Here is a tiny trained network, its code and every weight. The questions are about switching its units off for an input and a target symbol, where a switched-off unit gives its printed mean instead of its output.

import numpy as np


def w(rows, s, z=0):
    codes = np.array(rows[::2]) - 128.0
    scale = np.full(codes.shape[1], s)
    scale[-1] = z or s
    return codes * scale


def f(y):
    return y / 2 * (1 + np.tanh(0.7978845608 * (y + 0.044715 * y**3)))


def softmax(a):
    e = np.exp(a - a.max(-1, keepdims=True))
    return e / e.sum(-1, keepdims=True)


def log_softmax(a):
    a = a - a.max(-1, keepdims=True)
    return a - np.log(np.exp(a).sum(-1, keepdims=True))


def net(x, mask):
    ids = ['αβγδεθμξπφψω'.index(c) for c in x.split()]
    T = len(ids)
    res = E[ids] + P[:T]
    u = 0
    for l in range(2):
        q, k, v = (res @ M[l].T for M in (Q, K, V))
        z = softmax(np.where(np.tri(T) > 0, q @ k.T / 3**0.5, -1e9)) @ v
        res = res + np.where(mask[u], z, O[l][:, -1]) @ O[l][:, :-1]
        u += 1
        y = f(res @ A[l][:, :-1].T + A[l][:, -1])
        res = res + np.where(mask[u : u + 4], y, B[l][:, -1]) @ B[l][:, :-1]
        u += 4
    return log_softmax(res[-1] @ U[:, :-1].T + U[:, -1])


Q, K, V, O, A, B = {}, {}, {}, {}, {}, {}
E = w([
[134,160,160],'α',
[103,157,189],'β',
[100,122,142],'γ',
[154,177,165],'δ',
[105,134,153],'ε',
[249,201,114],'θ',
[154,127,99],'μ',
[222,180,109],'ξ',
[109,116,123],'π',
[186,148,100],'φ',
[201,194,147],'ψ',
[21,106,195],'ω',
],0.015)
P = w([
[81,159,113],'0',
[248,41,100],'1',
[192,34,183],'2',
[176,159,53],'3',
[223,98,255],'4',
[97,207,60],'5',
[128,76,214],'6',
],0.012)
Q[0] = w([
[129,126,184],'L0H1',
[175,51,161],'L0H1',
[162,81,254],'L0H1',
],0.0049)
K[0] = w([
[138,178,105],'L0H1',
[45,177,82],'L0H1',
[68,255,43],'L0H1',
],0.0043)
V[0] = w([
[213,1,186],'L0H1',
[69,240,149],'L0H1',
[76,188,43],'L0H1',
],0.0083)
O[0] = w([
[127,247,152,198],'L0H1',
[94,65,135,178],'L0H1',
[155,49,97,7],'L0H1',
],0.014,0.0013)
A[0] = w([
[202,83,107,130],'L0N1',
[254,45,80,150],'L0N2',
[46,171,139,254],'L0N3',
[172,143,163,151],'L0N4',
],0.0085,0.0037)
B[0] = w([
[94,102,146,187],'L0N1',
[60,105,154,253],'L0N2',
[255,208,72,219],'L0N3',
[109,126,112,198],'L0N4',
],0.016,0.0057)
Q[1] = w([
[97,67,112],'L1H1',
[196,139,184],'L1H1',
[92,249,80],'L1H1',
],0.012)
K[1] = w([
[79,147,81],'L1H1',
[204,67,123],'L1H1',
[116,187,246],'L1H1',
],0.013)
V[1] = w([
[33,186,53],'L1H1',
[6,213,205],'L1H1',
[221,131,224],'L1H1',
],0.016)
O[1] = w([
[231,145,26,42],'L1H1',
[253,59,92,157],'L1H1',
[50,14,86,1],'L1H1',
],0.015,0.008)
A[1] = w([
[56,213,4,155],'L1N1',
[107,227,77,3],'L1N2',
[173,126,119,144],'L1N3',
[179,62,219,59],'L1N4',
],0.015,0.0066)
B[1] = w([
[133,149,163,172],'L1N1',
[118,69,4,204],'L1N2',
[151,86,178,239],'L1N3',
[92,119,91,250],'L1N4',
],0.022,0.012)
U = w([
[134,128,131,241],'α',
[97,40,128,84],'β',
[152,92,159,79],'γ',
[112,25,119,20],'δ',
[134,147,184,101],'ε',
[165,194,73,178],'θ',
[201,192,179,94],'μ',
[155,114,69,72],'ξ',
[82,72,76,83],'π',
[182,246,106,255],'φ',
[196,166,117,127],'ψ',
[191,249,158,215],'ω',
],0.012,0.0055)

Each question gives the input, a string of symbols that net reads in full, and the target symbol t.
The units are the heads (3 rows each of Q, K, V and O) and the neurons (one row each of A and B). Each row of codes is followed by its name. A weight is (code - 128) times the scale printed after its matrix; where a second scale follows, it is the last column's (O, A, B and U).
mask holds one flag per unit, layer by layer, with each layer's heads first. A switched-off unit (its flag False) gives its mean, the last column of its rows in O or B, instead of its output. The means were averaged over made-up inputs and are rounded, as every weight is.
A unit's drop is (log p(t) with every unit on - log p(t) with that unit switched off) / (log p(t) with every unit on - log p(t) with every unit switched off).
The circuit of an input: a set's keep is (log p(t) with only the set's units on - log p(t) with every unit switched off) / (log p(t) with every unit on - log p(t) with every unit switched off). Starting from all 10 units, units are removed one at a time, each time the one whose removal leaves the highest keep (on an exact tie, the one counted first), for as long as the keep stays at least 0.8.
units of the circuit, in order: the units of the circuit, biggest drop first
most important unit: the unit with the biggest drop
top k neurons: the k neurons with the biggest drops, biggest first
top k neurons in layer l: the k neurons of layer l with the biggest drops, biggest first
input ω β ψ, target π: most important unit	L1N2
input μ γ ξ μ μ γ, target ξ: units of the circuit, in order	L1N2, L0H1, L0N3
input φ ω ω ψ, target ε: top 3 neurons	L0N2, L1N2, L0N4
input ψ φ ω ω, target ε: top 3 neurons	L0N3, L0N2, L1N2
input π φ μ ξ ω, target ξ: units of the circuit, in order	L0H1, L1N2, L1H1, L0N2
input ξ ε β π ω π, target ε: top 3 neurons in layer 1	L1N2, L1N1, L1N4
input γ ω π, target θ: units of the circuit, in order	L0H1, L1N2, L1H1, L0N3
input ω μ ω ψ ε δ μ, target π: top 3 neurons	L1N2, L0N3, L0N2
input ξ φ μ ω, target ξ: units of the circuit, in order	L0N3, L1N2, L0H1
input ε φ θ φ ξ, target φ: top 2 neurons in layer 0	L0N2, L0N3
input α γ μ θ, target ξ: top 2 neurons in layer 0	L0N3, L0N4
input ω ω π γ ε θ ω, target π: top 3 neurons in layer 0	L0N2, L0N3, L0N1
input μ α ψ μ, target δ: units of the circuit, in order	L1H1, L0N3
input π δ ω ε ε ψ μ, target ξ: units of the circuit, in order	L1N2, L0H1, L1H1, L0N3
input β β ω, target ε: units of the circuit, in order	L0H1, L1H1, L1N2
input ε φ ω, target φ: most important unit	L0H1
input ω ε π, target π: top 2 neurons in layer 1	L1N2, L1N3
input θ ξ μ ε φ, target δ: top 2 neurons in layer 1	L1N4, L1N3
input δ φ ε γ, target ω: top 3 neurons in layer 1	L1N2, L1N4, L1N1
input φ γ φ π γ φ φ, target μ: top 3 neurons in layer 0	L0N2, L0N3, L0N4
input ω β ε θ ξ θ, target μ: top 4 neurons	L0N3, L0N4, L1N2, L0N2
